Here is a tiny trained network, its code and every weight. The questions are about switching its units off for an input and a class, where a switched-off unit gives its printed mean instead of its output.

import numpy as np


def w(rows, s, z=0):
    codes = np.array(rows[::2]) - 128.0
    scale = np.full(codes.shape[1], s)
    scale[-1] = z or s
    return codes * scale


def f(y):
    return y / 2 * (1 + np.tanh(0.7978845608 * (y + 0.044715 * y**3)))


def log_softmax(a):
    a = a - a.max(-1, keepdims=True)
    return a - np.log(np.exp(a).sum(-1, keepdims=True))


def net(x, mask):
    res = np.array(x, float).reshape(1, 4) / 4 @ E
    y = f(res @ A[0][:, :-1].T + A[0][:, -1])
    res = res + np.where(mask, y, B[0][:, -1]) @ B[0][:, :-1]
    return log_softmax(res[-1] @ U[:, :-1].T + U[:, -1])


A, B = {}, {}
E = w([
[141,142,45,119,6],'x0',
[160,114,148,175,158],'x1',
[153,69,102,132,82],'x2',
[132,85,182,134,92],'x3',
],0.011)
A[0] = w([
[153,76,152,121,173,97],'neuron 1',
[47,31,183,167,128,251],'neuron 2',
[109,146,141,108,83,249],'neuron 3',
[209,186,168,75,202,108],'neuron 4',
[72,73,94,128,120,22],'neuron 5',
[196,133,93,122,107,90],'neuron 6',
[128,112,138,141,149,7],'neuron 7',
[138,118,70,132,155,249],'neuron 8',
[208,215,112,135,199,228],'neuron 9',
[18,157,130,16,83,249],'neuron 10',
[87,90,150,165,177,149],'neuron 11',
[151,229,92,133,158,232],'neuron 12',
[81,127,175,124,166,250],'neuron 13',
[105,80,172,113,151,88],'neuron 14',
[161,119,229,187,180,123],'neuron 15',
[119,84,218,64,29,202],'neuron 16',
[105,179,148,168,70,250],'neuron 17',
[146,134,254,162,122,242],'neuron 18',
[198,136,47,66,200,250],'neuron 19',
[100,108,195,143,134,251],'neuron 20',
[90,87,173,99,142,248],'neuron 21',
],0.0096,0.0021)
B[0] = w([
[146,58,104,163,129,172],'neuron 1',
[202,171,150,168,109,222],'neuron 2',
[152,184,159,63,133,190],'neuron 3',
[98,63,97,193,134,199],'neuron 4',
[164,150,74,88,53,130],'neuron 5',
[85,126,178,105,123,169],'neuron 6',
[154,131,144,156,103,125],'neuron 7',
[116,113,134,102,185,160],'neuron 8',
[136,15,139,112,233,203],'neuron 9',
[129,254,70,61,180,251],'neuron 10',
[144,158,143,216,130,189],'neuron 11',
[87,130,230,107,209,200],'neuron 12',
[203,137,117,176,128,210],'neuron 13',
[154,132,85,197,79,169],'neuron 14',
[151,147,137,183,95,254],'neuron 15',
[187,224,60,98,150,248],'neuron 16',
[194,167,114,53,156,195],'neuron 17',
[193,119,118,216,61,242],'neuron 18',
[74,58,137,150,225,180],'neuron 19',
[183,180,145,197,45,202],'neuron 20',
[193,142,68,184,82,188],'neuron 21',
],0.0056,0.0063)
U = w([
[122,90,98,252,110,194],'0',
[183,218,73,29,133,204],'1',
[22,87,50,117,57,8],'2',
[62,88,66,119,255,246],'3',
],0.0069,0.0015)

Each question gives the input, the list of numbers given to net, and the class t.
The units are the neurons (one row each of A and B). Each row of codes is followed by its name. A weight is (code - 128) times the scale printed after its matrix; where a second scale follows, it is the last column's (A, B and U).
mask holds one flag per neuron, in row order. A switched-off neuron (its flag False) gives its mean, the last column of its row in B, instead of its output. The means were averaged over made-up inputs and are rounded, as every weight is.
A unit's drop is (log p(t) with every unit on - log p(t) with that unit switched off) / (log p(t) with every unit on - log p(t) with every unit switched off).
The circuit of an input: a set's keep is (log p(t) with only the set's units on - log p(t) with every unit switched off) / (log p(t) with every unit on - log p(t) with every unit switched off). Starting from the 12 units with the biggest drops (on a tie, the unit counted first), units are removed one at a time, each time the one whose removal leaves the highest keep (on an exact tie, the one counted first), for as long as the keep stays at least 0.8.
circuit, biggest first: the units of the circuit, biggest drop first
unit that matters most: the unit with the biggest drop
top k neurons: the k neurons with the biggest drops, biggest first
drop when u is switched off: that unit's drop, to one decimal
input [-1,-7,5,7], class 1: unit that matters most : neuron 16
input [0,-1,8,5], class 1: top 2 neurons : neuron 16; neuron 4
input [0,-7,1,-6], class 3: circuit, biggest first : neuron 19; neuron 16; neuron 20
input [4,2,5,3], class 1: circuit, biggest first : neuron 16; neuron 4; neuron 18
input [-4,-6,-3,4], class 0: top 2 neurons : neuron 18; neuron 17
input [8,8,2,5], class 1: top 2 neurons : neuron 16; neuron 17
input [6,2,6,-4], class 2: top 3 neurons : neuron 10; neuron 16; neuron 2
input [-6,-8,-1,0], class 0: drop when neuron 10 is switched off : -0.2
input [4,8,6,-3], class 2: drop when neuron 16 is switched off : 0.1
input [-7,-6,4,4], class 0: drop when neuron 4 is switched off : 0.0
